Below is a small trained network, with its code and all its weights. Each question gives an input and a class and asks what happens when units are switched off, that is, made to give their printed mean instead of their output.

import numpy as np


def w(rows, s, z=0):
    codes = np.array(rows[::2]) - 128.0
    scale = np.full(codes.shape[1], s)
    scale[-1] = z or s
    return codes * scale


def norm(h):
    return h / np.sqrt((h * h).mean(-1, keepdims=True) + 1e-5)


def f(y):
    return np.maximum(y, 0)


def log_softmax(a):
    a = a - a.max(-1, keepdims=True)
    return a - np.log(np.exp(a).sum(-1, keepdims=True))


def net(x, mask):
    res = np.array(x, float).reshape(1, 3) / 4 @ E
    u = 0
    for l in range(3):
        y = f(norm(res) @ A[l][:, :-1].T + A[l][:, -1])
        res = res + np.where(mask[u : u + 5], y, B[l][:, -1]) @ B[l][:, :-1]
        u += 5
    return log_softmax(norm(res)[-1] @ U[:, :-1].T + U[:, -1])


A, B = {}, {}
E = w([
[253,170,37,59],'x0',
[206,54,166,229],'x1',
[134,238,175,157],'x2',
],0.0059)
A[0] = w([
[147,237,192,174,5],'0.n0',
[182,180,2,245,127],'0.n1',
[120,113,203,152,126],'0.n2',
[118,71,24,104,241],'0.n3',
[211,105,149,125,39],'0.n4',
],0.0088,0.002)
B[0] = w([
[140,132,31,190,215],'0.n0',
[177,131,170,81,230],'0.n1',
[118,121,255,110,203],'0.n2',
[108,43,122,134,254],'0.n3',
[78,141,208,166,190],'0.n4',
],0.0097,0.0044)
A[1] = w([
[237,108,107,60,151],'1.n0',
[74,67,92,139,110],'1.n1',
[78,171,98,84,2],'1.n2',
[2,155,36,13,94],'1.n3',
[120,237,164,148,57],'1.n4',
],0.0097,0.0027)
B[1] = w([
[40,151,160,65,244],'1.n0',
[116,117,61,165,214],'1.n1',
[248,105,176,195,157],'1.n2',
[186,101,212,174,253],'1.n3',
[126,87,112,144,194],'1.n4',
],0.012,0.0049)
A[2] = w([
[155,74,177,147,251],'2.n0',
[4,129,140,188,113],'2.n1',
[120,173,95,187,149],'2.n2',
[63,163,159,197,39],'2.n3',
[140,196,94,170,223],'2.n4',
],0.014,0.0028)
B[2] = w([
[148,243,93,194,253],'2.n0',
[139,86,121,18,202],'2.n1',
[64,63,11,240,149],'2.n2',
[134,134,140,55,175],'2.n3',
[70,10,32,114,154],'2.n4',
],0.011)
U = w([
[196,190,164,178,191],'0',
[109,132,177,3,178],'1',
[95,59,44,143,4],'2',
],0.017,0.0029)

Each question gives the input, the list of numbers given to net, and the class t.
The units are the neurons (one row each of A and B). Each row of codes is followed by its name. A weight is (code - 128) times the scale printed after its matrix; where a second scale follows, it is the last column's (A, B and U).
mask holds one flag per neuron, layer by layer. A switched-off neuron (its flag False) gives its mean, the last column of its row in B, instead of its output. The means were averaged over made-up inputs and are rounded, as every weight is.
A unit's drop is (log p(t) with every unit on - log p(t) with that unit switched off) / (log p(t) with every unit on - log p(t) with every unit switched off).
The circuit of an input: a set's keep is (log p(t) with only the set's units on - log p(t) with every unit switched off) / (log p(t) with every unit on - log p(t) with every unit switched off). Starting from the 12 units with the biggest drops (on a tie, the unit counted first), units are removed one at a time, each time the one whose removal leaves the highest keep (on an exact tie, the one counted first), for as long as the keep stays at least 0.8.
units of the circuit, in order: the units of the circuit, biggest drop first
most important unit: the unit with the biggest drop
top k neurons: the k neurons with the biggest drops, biggest first
top k neurons in layer l: the k neurons of layer l with the biggest drops, biggest first
drop of u: that unit's drop, to one decimal
input [7,5,0], class 1: most important unit	1.n0
input [6,1,4], class 1: top 2 neurons	(2.n0, 1.n0)
input [8,-8,-6], class 0: top 3 neurons	(1.n3, 2.n1, 1.n2)
input [-1,6,7], class 2: units of the circuit, in order	(0.n0, 2.n4)
input [-4,1,-3], class 1: top 2 neurons	(1.n3, 2.n1)
input [4,2,5], class 2: units of the circuit, in order	(1.n3, 2.n4)
input [-8,3,1], class 1: top 2 neurons	(2.n1, 1.n3)
input [-7,2,8], class 2: top 3 neurons	(0.n0, 2.n2, 1.n0)
input [6,8,-8], class 0: top 2 neurons	(0.n4, 2.n4)
input [-5,3,6], class 2: top 2 neurons	(0.n0, 2.n2)
input [5,-5,2], class 0: top 3 neurons	(1.n3, 1.n2, 2.n1)
input [4,3,-4], class 1: top 2 neurons	(1.n0, 1.n3)
input [-2,-1,0], class 1: top 2 neurons	(1.n3, 0.n1)
input [7,-3,4], class 1: units of the circuit, in order	(2.n0)
input [-6,8,-4], class 0: top 2 neurons	(1.n0, 2.n0)
input [-4,4,8], class 2: top 2 neurons	(0.n0, 1.n3)
input [-6,3,-4], class 1: top 2 neurons	(2.n1, 1.n3)
input [4,-8,-7], class 0: drop of 1.n3	1.4
input [-5,-7,4], class 0: drop of 1.n3	2.1
input [-7,1,-6], class 1: drop of 2.n1	0.7
input [-3,-2,5], class 2: top neuron in layer 2	(2.n2)
